Below is a small trained network, with its code and all its weights. Each question gives an input and a target symbol and asks what happens when units are switched off, that is, made to give their printed mean instead of their output.

import numpy as np


def w(rows, s, z=0):
    codes = np.array(rows[::2]) - 128.0
    scale = np.full(codes.shape[1], s)
    scale[-1] = z or s
    return codes * scale


def norm(h):
    return h / np.sqrt((h * h).mean(-1, keepdims=True) + 1e-5)


def f(y):
    return np.maximum(y, 0)


def softmax(a):
    e = np.exp(a - a.max(-1, keepdims=True))
    return e / e.sum(-1, keepdims=True)


def log_softmax(a):
    a = a - a.max(-1, keepdims=True)
    return a - np.log(np.exp(a).sum(-1, keepdims=True))


def net(x, mask):
    ids = ['αβγδεηθμξπστφψω'.index(c) for c in x.split()]
    T = len(ids)
    res = E[ids] + P[:T]
    u = 0
    for l in range(3):
        q, k, v = (norm(res) @ M[l].T for M in (Q, K, V))
        z = softmax(np.where(np.tri(T) > 0, q @ k.T / 3**0.5, -1e9)) @ v
        res = res + np.where(mask[u], z, O[l][:, -1]) @ O[l][:, :-1]
        u += 1
        y = f(norm(res) @ A[l][:, :-1].T + A[l][:, -1])
        res = res + np.where(mask[u : u + 8], y, B[l][:, -1]) @ B[l][:, :-1]
        u += 8
    return log_softmax(norm(res)[-1] @ U[:, :-1].T + U[:, -1])


Q, K, V, O, A, B = {}, {}, {}, {}, {}, {}
E = w([
[44,199,104],'α',
[168,157,80],'β',
[165,28,245],'γ',
[150,164,16],'δ',
[159,13,249],'ε',
[108,200,196],'η',
[66,175,152],'θ',
[176,29,246],'μ',
[150,23,252],'ξ',
[175,24,249],'π',
[72,179,156],'σ',
[170,23,242],'τ',
[59,168,62],'φ',
[158,155,60],'ψ',
[195,29,234],'ω',
],0.0003)
P = w([
[119,111,161],'0',
[66,216,58],'1',
[115,102,107],'2',
[135,150,141],'3',
[87,240,101],'4',
[117,101,104],'5',
[136,148,140],'6',
[86,245,142],'7',
[116,104,108],'8',
[167,107,133],'9',
[86,249,157],'10',
[116,104,109],'11',
[168,106,135],'12',
],0.0011)
Q[0] = w([
[254,115,193],'L0H0',
[247,114,186],'L0H0',
[19,145,76],'L0H0',
],0.00084)
K[0] = w([
[70,254,96],'L0H0',
[87,241,113],'L0H0',
[183,3,161],'L0H0',
],0.00084)
V[0] = w([
[128,128,128],'L0H0',
[129,128,128],'L0H0',
[139,2,135],'L0H0',
],0.00055)
O[0] = w([
[128,128,128,128],'L0H0',
[129,128,128,126],'L0H0',
[215,156,254,3],'L0H0',
],0.00037,0.00012)
A[0] = w([
[128,128,128,127],'L0N0',
[89,172,145,173],'L0N1',
[77,127,38,212],'L0N2',
[114,224,150,255],'L0N3',
[197,118,3,203],'L0N4',
[200,11,169,213],'L0N5',
[63,113,86,212],'L0N6',
[117,219,169,74],'L0N7',
],0.0012,0.00043)
B[0] = w([
[128,128,128,128],'L0N0',
[114,88,85,197],'L0N1',
[219,113,173,209],'L0N2',
[107,62,57,254],'L0N3',
[34,122,237,186],'L0N4',
[126,250,74,245],'L0N5',
[204,102,148,200],'L0N6',
[52,88,56,203],'L0N7',
],0.0011,0.00083)
Q[1] = w([
[105,139,251],'L1H0',
[106,140,248],'L1H0',
[153,119,1],'L1H0',
],0.00079)
K[1] = w([
[198,21,254],'L1H0',
[198,17,254],'L1H0',
[58,234,3],'L1H0',
],0.00081)
V[1] = w([
[128,128,128],'L1H0',
[77,201,99],'L1H0',
[57,2,94],'L1H0',
],0.00059)
O[1] = w([
[128,128,128,128],'L1H0',
[153,183,33,248],'L1H0',
[254,59,218,161],'L1H0',
],0.0005,0.00014)
A[1] = w([
[179,255,195,35],'L1N0',
[83,152,186,24],'L1N1',
[126,132,128,114],'L1N2',
[111,135,23,209],'L1N3',
[227,107,104,70],'L1N4',
[176,115,235,223],'L1N5',
[125,212,172,2],'L1N6',
[21,83,136,220],'L1N7',
],0.00088,0.00049)
B[1] = w([
[159,249,90,203],'L1N0',
[137,124,76,137],'L1N1',
[127,131,127,128],'L1N2',
[154,180,192,246],'L1N3',
[70,61,124,172],'L1N4',
[112,160,63,254],'L1N5',
[97,231,118,154],'L1N6',
[196,136,104,251],'L1N7',
],0.0011,0.00051)
Q[2] = w([
[174,4,76],'L2H0',
[174,3,76],'L2H0',
[83,250,179],'L2H0',
],0.0058)
K[2] = w([
[71,65,251],'L2H0',
[71,65,251],'L2H0',
[187,192,2],'L2H0',
],0.004)
V[2] = w([
[202,253,13],'L2H0',
[124,250,167],'L2H0',
[13,151,85],'L2H0',
],0.0011)
O[2] = w([
[181,31,57,253],'L2H0',
[136,7,186,244],'L2H0',
[29,90,100,212],'L2H0',
],0.0012,0.00048)
A[2] = w([
[128,128,128,127],'L2N0',
[75,158,66,88],'L2N1',
[46,77,164,77],'L2N2',
[61,39,164,64],'L2N3',
[232,133,252,158],'L2N4',
[6,87,175,234],'L2N5',
[161,4,38,78],'L2N6',
[68,150,192,2],'L2N7',
],0.0015,0.00057)
B[2] = w([
[128,128,128,128],'L2N0',
[18,154,121,219],'L2N1',
[227,82,104,165],'L2N2',
[223,62,98,163],'L2N3',
[24,8,210,253],'L2N4',
[194,78,42,255],'L2N5',
[158,201,197,254],'L2N6',
[170,160,66,162],'L2N7',
],0.0016,0.00068)
U = w([
[14,182,2,252],'α',
[202,207,210,149],'β',
[91,85,168,71],'γ',
[165,177,166,43],'δ',
[95,92,163,51],'ε',
[231,20,51,205],'η',
[156,105,64,45],'θ',
[86,73,180,116],'μ',
[90,89,161,52],'ξ',
[91,75,176,100],'π',
[182,89,44,102],'σ',
[91,80,171,89],'τ',
[32,252,89,216],'φ',
[197,200,200,126],'ψ',
[88,70,183,141],'ω',
],0.0075,0.0039)

Each question gives the input, a string of symbols that net reads in full, and the target symbol t.
The units are the heads (3 rows each of Q, K, V and O) and the neurons (one row each of A and B). Each row of codes is followed by its name. A weight is (code - 128) times the scale printed after its matrix; where a second scale follows, it is the last column's (O, A, B and U).
mask holds one flag per unit, layer by layer, with each layer's heads first. A switched-off unit (its flag False) gives its mean, the last column of its rows in O or B, instead of its output. The means were averaged over made-up inputs and are rounded, as every weight is.
A unit's drop is (log p(t) with every unit on - log p(t) with that unit switched off) / (log p(t) with every unit on - log p(t) with every unit switched off).
The circuit of an input: a set's keep is (log p(t) with only the set's units on - log p(t) with every unit switched off) / (log p(t) with every unit on - log p(t) with every unit switched off). Starting from the 12 units with the biggest drops (on a tie, the unit counted first), units are removed one at a time, each time the one whose removal leaves the highest keep (on an exact tie, the one counted first), for as long as the keep stays at least 0.8.
units of the circuit, in order: the units of the circuit, biggest drop first
k most important neurons: the k neurons with the biggest drops, biggest first
top k neurons in layer l: the k neurons of layer l with the biggest drops, biggest first
drop when u is switched off: that unit's drop, to one decimal
input β η η β ψ η η, target η: units of the circuit, in order : (L2H0)
input μ β η α η β τ ε η ε π π φ, target φ: top 2 neurons in layer 2 : (L2N5 L2N4)
input φ ω γ η η ξ ψ η η, target φ: 3 most important neurons : (L1N3 L1N5 L2N4)
input β ε ω τ γ β, target β: top 2 neurons in layer 0 : (L0N5 L0N4)
input β θ π, target β: 2 most important neurons : (L0N5 L2N6)
input β σ φ τ ε ω, target β: 2 most important neurons : (L2N6 L0N5)
input σ η ω ξ η β σ, target η: top 3 neurons in layer 1 : (L1N0 L1N5 L1N3)
input α γ β η β η η π η θ σ μ, target α: top 3 neurons in layer 0 : (L0N5 L0N4 L0N6)
input ω π τ η θ σ η β μ η π γ α, target α: 2 most important neurons : (L0N5 L0N3)
input η θ π σ η η τ γ, target α: top 2 neurons in layer 2 : (L2N5 L2N6)
input α β ψ ψ η β, target α: top 3 neurons in layer 0 : (L0N5 L0N2 L0N4)
input β η β μ π π τ β γ ψ δ φ, target β: 2 most important neurons : (L2N6 L0N2)
input β τ θ τ β π η ψ ξ η σ σ, target β: 2 most important neurons : (L0N5 L2N6)
input η ε σ, target η: most important neuron : (L1N3)
input φ η ψ β ω ω β η θ β σ φ, target φ: top 4 neurons in layer 0 : (L0N5 L0N2 L0N6 L0N7)
input η α ψ α β η β η β β ω, target α: top 2 neurons in layer 2 : (L2N6 L2N5)
input τ μ ψ π ψ γ β μ θ α, target α: top 2 neurons in layer 1 : (L1N0 L1N6)
input η π η φ ψ η, target η: drop when L1N5 is switched off : 0.8
input ψ τ β β ξ ε ψ η γ, target β: drop when L0H0 is switched off : 0.0
input β φ β η β η, target β: drop when L2N6 is switched off : 0.4
